Below are the code and all the weights of a small trained network. Each question names an input and a class and asks about switching units off, where a switched-off unit gives its printed mean instead of its output.

import numpy as np


def w(rows, s, z=0):
    codes = np.array(rows[::2]) - 128.0
    scale = np.full(codes.shape[1], s)
    scale[-1] = z or s
    return codes * scale


def norm(h):
    return h / np.sqrt((h * h).mean(-1, keepdims=True) + 1e-5)


def f(y):
    return y / 2 * (1 + np.tanh(0.7978845608 * (y + 0.044715 * y**3)))


def log_softmax(a):
    a = a - a.max(-1, keepdims=True)
    return a - np.log(np.exp(a).sum(-1, keepdims=True))


def net(x, mask):
    res = np.array(x, float).reshape(1, 4) / 4 @ E
    u = 0
    for l in range(3):
        y = f(norm(res) @ A[l][:, :-1].T + A[l][:, -1])
        res = res + np.where(mask[u : u + 4], y, B[l][:, -1]) @ B[l][:, :-1]
        u += 4
    return log_softmax(norm(res)[-1] @ U[:, :-1].T + U[:, -1])


A, B = {}, {}
E = w([
[254,168,157,108,220,17],'x0',
[93,56,220,103,187,196],'x1',
[123,130,122,127,130,124],'x2',
[52,91,181,214,83,100],'x3',
],0.0087)
A[0] = w([
[130,165,95,71,75,199,58],'L0N0',
[132,227,103,89,108,166,1],'L0N1',
[146,154,34,105,95,158,9],'L0N2',
[91,189,83,102,3,133,28],'L0N3',
],0.011,0.0066)
B[0] = w([
[184,42,167,15,130,49,191],'L0N0',
[166,29,100,172,90,87,142],'L0N1',
[206,1,183,166,234,93,178],'L0N2',
[87,129,95,247,227,121,253],'L0N3',
],0.0077,0.0042)
A[1] = w([
[67,58,101,1,64,177,49],'L1N0',
[120,157,14,104,162,153,215],'L1N1',
[140,29,9,168,100,175,4],'L1N2',
[97,147,66,183,66,177,39],'L1N3',
],0.0095,0.0032)
B[1] = w([
[158,88,57,153,60,203,255],'L1N0',
[226,108,87,100,140,139,227],'L1N1',
[134,132,190,159,211,4,226],'L1N2',
[51,145,104,125,155,105,200],'L1N3',
],0.015,0.0031)
A[2] = w([
[124,220,132,190,80,80,1],'L2N0',
[127,201,156,7,175,152,15],'L2N1',
[208,174,90,165,59,57,110],'L2N2',
[130,104,148,83,113,67,80],'L2N3',
],0.011,0.0058)
B[2] = w([
[111,255,157,140,69,134,160],'L2N0',
[113,195,109,114,169,227,155],'L2N1',
[72,133,149,55,49,125,253],'L2N2',
[129,41,154,202,113,151,135],'L2N3',
],0.014,0.005)
U = w([
[165,64,217,175,194,61,254],'0',
[170,67,54,127,65,212,93],'1',
[206,209,89,12,82,70,63],'2',
[212,183,202,56,234,191,29],'3',
[26,208,76,202,143,40,92],'4',
[34,58,166,200,65,181,57],'5',
[73,246,211,83,24,55,54],'6',
],0.014,0.0081)

Each question gives the input, the list of numbers given to net, and the class t.
The units are the neurons (one row each of A and B). Each row of codes is followed by its name. A weight is (code - 128) times the scale printed after its matrix; where a second scale follows, it is the last column's (A, B and U).
mask holds one flag per neuron, layer by layer. A switched-off neuron (its flag False) gives its mean, the last column of its row in B, instead of its output. The means were averaged over made-up inputs and are rounded, as every weight is.
A unit's drop is (log p(t) with every unit on - log p(t) with that unit switched off) / (log p(t) with every unit on - log p(t) with every unit switched off).
The circuit of an input: a set's keep is (log p(t) with only the set's units on - log p(t) with every unit switched off) / (log p(t) with every unit on - log p(t) with every unit switched off). Starting from all 12 units, units are removed one at a time, each time the one whose removal leaves the highest keep (on an exact tie, the one counted first), for as long as the keep stays at least 0.8.
units of the circuit, in order: the units of the circuit, biggest drop first
most important unit: the unit with the biggest drop
top k neurons: the k neurons with the biggest drops, biggest first
k most important neurons of layer l: the k neurons of layer l with the biggest drops, biggest first
drop when u is switched off: that unit's drop, to one decimal
input [4,0,1,1], class 6: top neuron	[L0N2]
input [-6,-1,-7,-3], class 0: top 2 neurons	[L0N3; L1N2]
input [0,-6,-2,-5], class 0: units of the circuit, in order	[L0N2; L0N1]
input [-1,-7,5,0], class 0: units of the circuit, in order	[L0N2; L1N2]
input [5,3,-8,0], class 3: units of the circuit, in order	[L1N2; L2N1; L0N3; L1N0]
input [1,-3,-8,8], class 6: top 2 neurons	[L2N0; L0N3]
input [0,-7,3,-5], class 0: top 2 neurons	[L0N2; L0N1]
input [-8,-1,6,-5], class 0: top 2 neurons	[L1N2; L0N3]
input [6,1,-1,-1], class 3: top 3 neurons	[L1N0; L2N1; L1N2]
input [-8,0,-6,8], class 4: 2 most important neurons of layer 1	[L1N3; L1N2]
input [0,4,6,-7], class 1: top 2 neurons	[L1N0; L0N3]
input [5,0,5,7], class 6: 2 most important neurons of layer 0	[L0N2; L0N0]
input [1,-6,2,2], class 6: top 3 neurons	[L2N2; L2N0; L1N0]
input [1,-8,7,7], class 6: top 2 neurons	[L2N0; L2N2]
input [4,-8,-4,2], class 6: most important unit	L2N2
input [-5,7,0,-1], class 1: top 2 neurons	[L1N0; L0N3]
input [4,3,-5,0], class 3: top 3 neurons	[L1N2; L2N1; L0N3]
input [0,3,1,-8], class 1: 2 most important neurons of layer 1	[L1N0; L1N2]
input [8,-7,6,6], class 6: drop when L2N2 is switched off	0.1
input [-4,3,1,-1], class 1: drop when L1N0 is switched off	0.5
input [-3,-3,0,2], class 4: drop when L1N2 is switched off	-0.1
input [2,-2,2,7], class 6: top neuron	[L0N3]
